Below are the code and all the weights of a small trained network. Each question names an input and a target symbol and asks about switching units off, where a switched-off unit gives its printed mean instead of its output.

import numpy as np


def w(rows, s, z=0):
    codes = np.array(rows[::2]) - 128.0
    scale = np.full(codes.shape[1], s)
    scale[-1] = z or s
    return codes * scale


def norm(h):
    return h / np.sqrt((h * h).mean(-1, keepdims=True) + 1e-5)


def f(y):
    return y / 2 * (1 + np.tanh(0.7978845608 * (y + 0.044715 * y**3)))


def softmax(a):
    e = np.exp(a - a.max(-1, keepdims=True))
    return e / e.sum(-1, keepdims=True)


def log_softmax(a):
    a = a - a.max(-1, keepdims=True)
    return a - np.log(np.exp(a).sum(-1, keepdims=True))


def net(x, mask):
    ids = ['βγζθλμφω'.index(c) for c in x.split()]
    T = len(ids)
    res = E[ids] + P[:T]
    u = 0
    for l in range(2):
        r = norm(res)
        for j in range(2):
            rows = slice(4 * j, 4 * j + 4)
            q, k, v = (r @ M[l][rows].T for M in (Q, K, V))
            z = softmax(np.where(np.tri(T) > 0, q @ k.T / 4**0.5, -1e9)) @ v
            o = O[l][rows]
            res = res + np.where(mask[u + j], z, o[:, -1]) @ o[:, :-1]
        u += 2
        y = f(norm(res) @ A[l][:, :-1].T + A[l][:, -1])
        res = res + np.where(mask[u : u + 12], y, B[l][:, -1]) @ B[l][:, :-1]
        u += 12
    return log_softmax(norm(res)[-1] @ U[:, :-1].T + U[:, -1])


Q, K, V, O, A, B = {}, {}, {}, {}, {}, {}
E = w([
[171,127,91],'β',
[192,126,76],'γ',
[157,132,64],'ζ',
[175,128,43],'θ',
[148,80,221],'λ',
[173,142,27],'μ',
[223,163,152],'φ',
[108,254,225],'ω',
],0.008)
P = w([
[24,94,9],'0',
[129,127,2],'1',
[127,135,24],'2',
[151,106,18],'3',
[162,93,43],'4',
[161,75,61],'5',
[161,62,78],'6',
[146,58,113],'7',
[133,41,98],'8',
[94,21,79],'9',
],0.003)
Q[0] = w([
[118,157,99],'0.h1',
[128,177,159],'0.h1',
[92,138,155],'0.h1',
[167,164,118],'0.h1',
[82,188,106],'0.h2',
[96,206,163],'0.h2',
[5,151,175],'0.h2',
[131,98,101],'0.h2',
],0.018)
K[0] = w([
[146,87,141],'0.h1',
[133,189,127],'0.h1',
[132,125,85],'0.h1',
[180,131,209],'0.h1',
[121,198,109],'0.h2',
[108,192,102],'0.h2',
[91,190,9],'0.h2',
[142,90,136],'0.h2',
],0.011)
V[0] = w([
[153,121,105],'0.h1',
[147,15,154],'0.h1',
[221,239,57],'0.h1',
[69,82,67],'0.h1',
[4,79,88],'0.h2',
[250,121,185],'0.h2',
[57,2,119],'0.h2',
[227,124,196],'0.h2',
],0.007)
O[0] = w([
[154,114,118,163],'0.h1',
[132,92,255,164],'0.h1',
[110,109,89,217],'0.h1',
[197,159,131,112],'0.h1',
[232,187,136,50],'0.h2',
[83,84,137,253],'0.h2',
[206,122,151,163],'0.h2',
[85,88,136,236],'0.h2',
],0.0095,0.0052)
A[0] = w([
[67,116,63,57],'0.n1',
[116,88,109,51],'0.n2',
[255,169,96,169],'0.n3',
[125,112,56,148],'0.n4',
[122,81,207,95],'0.n5',
[72,159,69,154],'0.n6',
[124,51,241,122],'0.n7',
[78,228,145,252],'0.n8',
[109,217,173,79],'0.n9',
[129,179,127,48],'0.n10',
[81,63,74,119],'0.n11',
[122,177,149,44],'0.n12',
],0.0076,0.0038)
B[0] = w([
[121,148,173,146],'0.n1',
[199,146,86,131],'0.n2',
[128,80,234,156],'0.n3',
[191,82,185,160],'0.n4',
[65,56,15,183],'0.n5',
[101,116,222,156],'0.n6',
[69,53,37,253],'0.n7',
[2,170,144,140],'0.n8',
[129,178,96,107],'0.n9',
[151,134,102,103],'0.n10',
[238,182,184,207],'0.n11',
[162,184,94,101],'0.n12',
],0.0054)
Q[1] = w([
[81,165,151],'1.h1',
[66,140,120],'1.h1',
[142,61,92],'1.h1',
[64,84,131],'1.h1',
[211,86,158],'1.h2',
[166,38,176],'1.h2',
[164,117,173],'1.h2',
[248,174,175],'1.h2',
],0.015)
K[1] = w([
[58,162,161],'1.h1',
[93,206,118],'1.h1',
[153,124,68],'1.h1',
[112,164,87],'1.h1',
[186,194,64],'1.h2',
[197,191,147],'1.h2',
[206,148,79],'1.h2',
[145,132,5],'1.h2',
],0.016)
V[1] = w([
[146,105,98],'1.h1',
[148,83,96],'1.h1',
[137,157,167],'1.h1',
[135,124,112],'1.h1',
[142,156,142],'1.h2',
[133,135,255],'1.h2',
[121,65,199],'1.h2',
[157,148,94],'1.h2',
],0.016)
O[1] = w([
[102,125,146,202],'1.h1',
[118,114,142,253],'1.h1',
[128,134,82,41],'1.h1',
[100,105,132,148],'1.h1',
[85,139,91,94],'1.h2',
[90,245,163,151],'1.h2',
[126,173,239,252],'1.h2',
[127,112,91,109],'1.h2',
],0.011,0.0041)
A[1] = w([
[86,83,190,91],'1.n1',
[254,145,40,100],'1.n2',
[207,144,160,84],'1.n3',
[158,119,133,3],'1.n4',
[131,168,65,78],'1.n5',
[191,199,178,185],'1.n6',
[28,102,88,176],'1.n7',
[158,48,128,78],'1.n8',
[96,135,23,118],'1.n9',
[45,104,47,103],'1.n10',
[178,92,88,169],'1.n11',
[161,72,131,81],'1.n12',
],0.0096,0.0044)
B[1] = w([
[118,162,131,227],'1.n1',
[77,127,213,142],'1.n2',
[81,70,97,118],'1.n3',
[109,65,186,97],'1.n4',
[68,115,141,106],'1.n5',
[108,54,2,172],'1.n6',
[119,209,99,253],'1.n7',
[160,111,145,196],'1.n8',
[116,174,164,144],'1.n9',
[120,211,130,189],'1.n10',
[141,132,177,169],'1.n11',
[173,74,161,157],'1.n12',
],0.0086,0.005)
U = w([
[83,185,79,159],'β',
[6,69,172,3],'γ',
[118,127,59,89],'ζ',
[113,94,85,80],'θ',
[180,185,181,201],'λ',
[161,103,99,219],'μ',
[175,89,192,144],'φ',
[127,103,128,140],'ω',
],0.014,0.0054)

Each question gives the input, a string of symbols that net reads in full, and the target symbol t.
The units are the heads (4 rows each of Q, K, V and O) and the neurons (one row each of A and B). Each row of codes is followed by its name. A weight is (code - 128) times the scale printed after its matrix; where a second scale follows, it is the last column's (O, A, B and U).
mask holds one flag per unit, layer by layer, with each layer's heads first. A switched-off unit (its flag False) gives its mean, the last column of its rows in O or B, instead of its output. The means were averaged over made-up inputs and are rounded, as every weight is.
A unit's drop is (log p(t) with every unit on - log p(t) with that unit switched off) / (log p(t) with every unit on - log p(t) with every unit switched off).
The circuit of an input: a set's keep is (log p(t) with only the set's units on - log p(t) with every unit switched off) / (log p(t) with every unit on - log p(t) with every unit switched off). Starting from the 12 units with the biggest drops (on a tie, the unit counted first), units are removed one at a time, each time the one whose removal leaves the highest keep (on an exact tie, the one counted first), for as long as the keep stays at least 0.8.
circuit, biggest first: the units of the circuit, biggest drop first
most important unit: the unit with the biggest drop
top k neurons: the k neurons with the biggest drops, biggest first
top k neurons in layer l: the k neurons of layer l with the biggest drops, biggest first
input β ζ ω λ ω φ γ μ β, target β: circuit, biggest first : 1.h2, 0.n7, 0.h2
input μ θ ω ζ ω β φ θ μ λ, target μ: circuit, biggest first : 0.h2, 0.h1, 1.h2
input λ φ γ γ ω μ ω ζ, target λ: circuit, biggest first : 1.h2
input ω θ θ, target β: top 3 neurons : 0.n8, 0.n6, 0.n7
input β β μ θ γ λ φ, target β: top 3 neurons : 0.n7, 0.n3, 0.n5
input μ φ θ ω θ β θ μ γ γ, target μ: circuit, biggest first : 0.h1, 1.h2
input ω μ γ, target β: top 4 neurons : 0.n8, 0.n6, 0.n7, 0.n5
input ζ ω μ μ β μ, target μ: top 2 neurons : 0.n4, 0.n11
input β λ λ μ ω θ, target β: top 3 neurons : 0.n7, 0.n3, 0.n5
input λ γ β φ φ φ, target λ: circuit, biggest first : 0.n3, 1.h2, 0.h2
input λ β ζ ζ θ γ, target λ: circuit, biggest first : 1.h2, 0.h1
input μ ζ λ, target μ: circuit, biggest first : 1.h2, 0.h2
input θ γ φ ζ μ ζ μ β μ β, target μ: circuit, biggest first : 0.h1, 1.h2
input λ λ θ φ γ μ λ, target λ: circuit, biggest first : 1.h2
input θ θ γ φ φ ω μ, target β: top 2 neurons in layer 1 : 1.n7, 1.n10
input ω θ μ, target β: top 4 neurons : 0.n8, 0.n6, 0.n7, 0.n5
input β φ λ, target β: top 2 neurons : 0.n3, 0.n7
input β μ λ β μ θ φ φ ζ, target β: top 4 neurons : 0.n7, 0.n3, 0.n5, 1.n7
input θ φ φ ω, target β: top 2 neurons in layer 0 : 0.n8, 0.n3
input λ θ β β γ θ, target λ: most important unit : 0.n3
input ζ ω φ γ γ μ ω, target β: top 2 neurons in layer 0 : 0.n8, 0.n6
